Below is a small trained network, with its code and all its weights. Each question gives an input and a class and asks what happens when units are switched off, that is, made to give their printed mean instead of their output.

import numpy as np


def w(rows, s, z=0):
    codes = np.array(rows[::2]) - 128.0
    scale = np.full(codes.shape[1], s)
    scale[-1] = z or s
    return codes * scale


def norm(h):
    return h / np.sqrt((h * h).mean(-1, keepdims=True) + 1e-5)


def f(y):
    return np.maximum(y, 0)


def log_softmax(a):
    a = a - a.max(-1, keepdims=True)
    return a - np.log(np.exp(a).sum(-1, keepdims=True))


def net(x, mask):
    res = np.array(x, float).reshape(1, 6) / 4 @ E
    u = 0
    for l in range(3):
        y = f(norm(res) @ A[l][:, :-1].T + A[l][:, -1])
        res = res + np.where(mask[u : u + 11], y, B[l][:, -1]) @ B[l][:, :-1]
        u += 11
    return log_softmax(norm(res)[-1] @ U[:, :-1].T + U[:, -1])


A, B = {}, {}
E = w([
[10,252,164,187,118,68,61,171],'x0',
[66,57,146,57,94,86,121,154],'x1',
[113,102,88,160,144,67,123,47],'x2',
[124,109,54,196,60,108,137,181],'x3',
[190,147,146,117,166,45,141,182],'x4',
[129,126,132,125,129,129,128,126],'x5',
],0.0029)
A[0] = w([
[229,196,106,171,172,198,140,84,31],'L0N1',
[126,143,184,111,187,156,108,84,25],'L0N2',
[136,68,68,158,189,58,131,30,36],'L0N3',
[150,100,44,159,83,137,116,169,9],'L0N4',
[176,123,149,97,136,232,135,233,3],'L0N5',
[228,110,152,116,182,33,169,174,9],'L0N6',
[178,65,83,199,78,131,140,181,34],'L0N7',
[170,117,218,50,203,155,114,57,23],'L0N8',
[89,26,146,17,110,96,123,143,24],'L0N9',
[68,79,123,146,97,254,140,56,7],'L0N10',
[227,40,95,92,123,169,142,107,12],'L0N11',
],0.0069,0.0016)
B[0] = w([
[121,23,126,224,104,111,126,188,220],'L0N1',
[106,137,66,131,118,111,181,133,183],'L0N2',
[140,142,216,99,22,143,132,119,216],'L0N3',
[112,165,74,98,125,84,198,118,192],'L0N4',
[137,135,197,116,25,105,122,66,221],'L0N5',
[165,144,59,98,127,176,31,144,233],'L0N6',
[83,148,57,84,125,101,208,121,213],'L0N7',
[83,171,37,82,107,79,217,122,248],'L0N8',
[146,69,104,244,109,132,142,167,255],'L0N9',
[198,149,72,87,138,128,46,169,213],'L0N10',
[110,142,205,111,241,140,121,95,253],'L0N11',
],0.011,0.0047)
A[1] = w([
[61,180,110,127,146,99,141,126,91],'L1N1',
[163,74,136,96,173,174,141,91,1],'L1N2',
[127,148,136,141,137,107,106,108,67],'L1N3',
[103,134,133,140,147,133,95,88,60],'L1N4',
[112,70,151,210,145,158,126,165,67],'L1N5',
[136,151,217,116,60,126,105,63,50],'L1N6',
[155,112,140,132,118,157,86,110,104],'L1N7',
[179,162,80,88,136,156,1,141,41],'L1N8',
[126,141,195,119,41,154,125,87,46],'L1N9',
[27,233,215,166,220,96,68,141,100],'L1N10',
[145,93,168,84,215,148,153,92,23],'L1N11',
],0.0081,0.0012)
B[1] = w([
[133,133,101,131,172,114,188,79,255],'L1N1',
[75,143,169,126,182,204,123,181,186],'L1N2',
[107,104,130,127,131,157,124,121,143],'L1N3',
[124,170,148,157,156,130,119,168,135],'L1N4',
[130,71,122,175,117,103,128,167,217],'L1N5',
[93,174,186,119,53,95,129,120,194],'L1N6',
[107,158,113,113,134,115,159,117,164],'L1N7',
[220,129,71,87,145,156,41,105,245],'L1N8',
[82,171,217,95,85,84,62,132,205],'L1N9',
[99,89,195,92,233,255,171,140,246],'L1N10',
[71,185,168,162,209,198,139,96,188],'L1N11',
],0.0098,0.0035)
A[2] = w([
[166,176,137,206,139,115,136,108,11],'L2N1',
[126,171,150,190,181,141,107,37,34],'L2N2',
[119,95,133,239,114,145,93,168,51],'L2N3',
[193,97,182,114,121,91,149,1,33],'L2N4',
[107,118,151,147,156,146,140,100,26],'L2N5',
[166,121,146,158,154,94,127,66,29],'L2N6',
[121,156,168,174,181,147,113,87,26],'L2N7',
[145,24,132,226,109,140,104,187,94],'L2N8',
[200,108,145,134,136,122,128,40,5],'L2N9',
[144,106,142,130,155,93,116,77,2],'L2N10',
[157,126,113,117,18,127,127,95,72],'L2N11',
],0.0067,0.00069)
B[2] = w([
[138,74,126,84,139,115,135,138,137],'L2N1',
[104,90,180,131,140,133,136,254,177],'L2N2',
[162,30,159,181,148,61,170,91,211],'L2N3',
[83,217,92,233,91,134,101,204,154],'L2N4',
[125,171,122,146,127,162,88,115,180],'L2N5',
[173,118,176,97,139,130,169,209,130],'L2N6',
[170,120,184,136,139,194,125,12,191],'L2N7',
[164,40,208,221,151,102,113,103,252],'L2N8',
[112,178,99,135,150,124,106,212,141],'L2N9',
[121,121,135,132,129,146,154,115,129],'L2N10',
[107,178,193,152,214,124,74,102,242],'L2N11',
],0.0064,0.0036)
U = w([
[82,136,205,115,230,244,168,120,118],'0',
[83,181,14,91,102,60,251,117,110],'1',
[164,9,150,246,114,79,124,151,100],'2',
[228,150,52,70,122,159,2,138,93],'3',
[119,148,145,132,120,117,117,122,253],'4',
[95,194,230,105,24,83,92,117,78],'5',
],0.006,0.0047)

Each question gives the input, the list of numbers given to net, and the class t.
The units are the neurons (one row each of A and B). Each row of codes is followed by its name. A weight is (code - 128) times the scale printed after its matrix; where a second scale follows, it is the last column's (A, B and U).
mask holds one flag per neuron, layer by layer. A switched-off neuron (its flag False) gives its mean, the last column of its row in B, instead of its output. The means were averaged over made-up inputs and are rounded, as every weight is.
A unit's drop is (log p(t) with every unit on - log p(t) with that unit switched off) / (log p(t) with every unit on - log p(t) with every unit switched off).
The circuit of an input: a set's keep is (log p(t) with only the set's units on - log p(t) with every unit switched off) / (log p(t) with every unit on - log p(t) with every unit switched off). Starting from the 12 units with the biggest drops (on a tie, the unit counted first), units are removed one at a time, each time the one whose removal leaves the highest keep (on an exact tie, the one counted first), for as long as the keep stays at least 0.8.
circuit, biggest first: the units of the circuit, biggest drop first
most important unit: the unit with the biggest drop
k most important neurons: the k neurons with the biggest drops, biggest first
top k neurons in layer l: the k neurons of layer l with the biggest drops, biggest first
input [-3,-6,-5,-6,-8,7], class 3: top 3 neurons in layer 0 : (L0N10, L0N9, L0N7)
input [5,-1,-8,-5,-6,-2], class 5: most important unit : L0N5
input [6,-2,-8,3,3,-4], class 5: 2 most important neurons : (L0N11, L0N5)
input [8,-3,6,6,1,1], class 0: top 2 neurons in layer 0 : (L0N9, L0N1)
input [1,-2,-5,-4,4,3], class 5: 4 most important neurons : (L0N5, L0N7, L0N10, L0N4)
input [4,8,-6,3,-3,7], class 2: 2 most important neurons : (L0N9, L0N3)
input [-1,-4,7,8,7,4], class 1: 4 most important neurons : (L0N7, L0N4, L0N10, L0N5)
input [-8,-8,8,4,0,4], class 0: 4 most important neurons : (L0N11, L0N9, L0N5, L1N11)
input [4,-5,6,3,2,2], class 5: circuit, biggest first : (L0N3, L0N9)
input [6,-5,5,8,-3,1], class 1: 2 most important neurons : (L0N11, L0N4)
input [6,7,3,-3,3,7], class 2: 3 most important neurons : (L0N11, L0N9, L1N5)
input [8,7,-2,0,-4,-7], class 0: circuit, biggest first : (L1N10, L0N8)
input [8,-7,-7,6,0,3], class 0: 4 most important neurons : (L0N9, L1N10, L0N3, L0N1)
input [1,0,-6,-3,7,-5], class 3: most important unit : L0N6
input [5,6,4,-4,-8,0], class 3: circuit, biggest first : (L0N10, L1N8)
input [1,-8,-7,-8,8,0], class 1: top 3 neurons in layer 0 : (L0N8, L0N9, L0N2)
input [-6,-6,6,4,5,1], class 0: 2 most important neurons : (L0N11, L0N9)
input [4,5,6,0,-6,3], class 3: 2 most important neurons : (L0N10, L0N1)
input [5,0,5,2,1,-1], class 0: top 2 neurons in layer 0 : (L0N9, L0N5)
input [4,3,8,-8,2,2], class 1: circuit, biggest first : (L0N8)
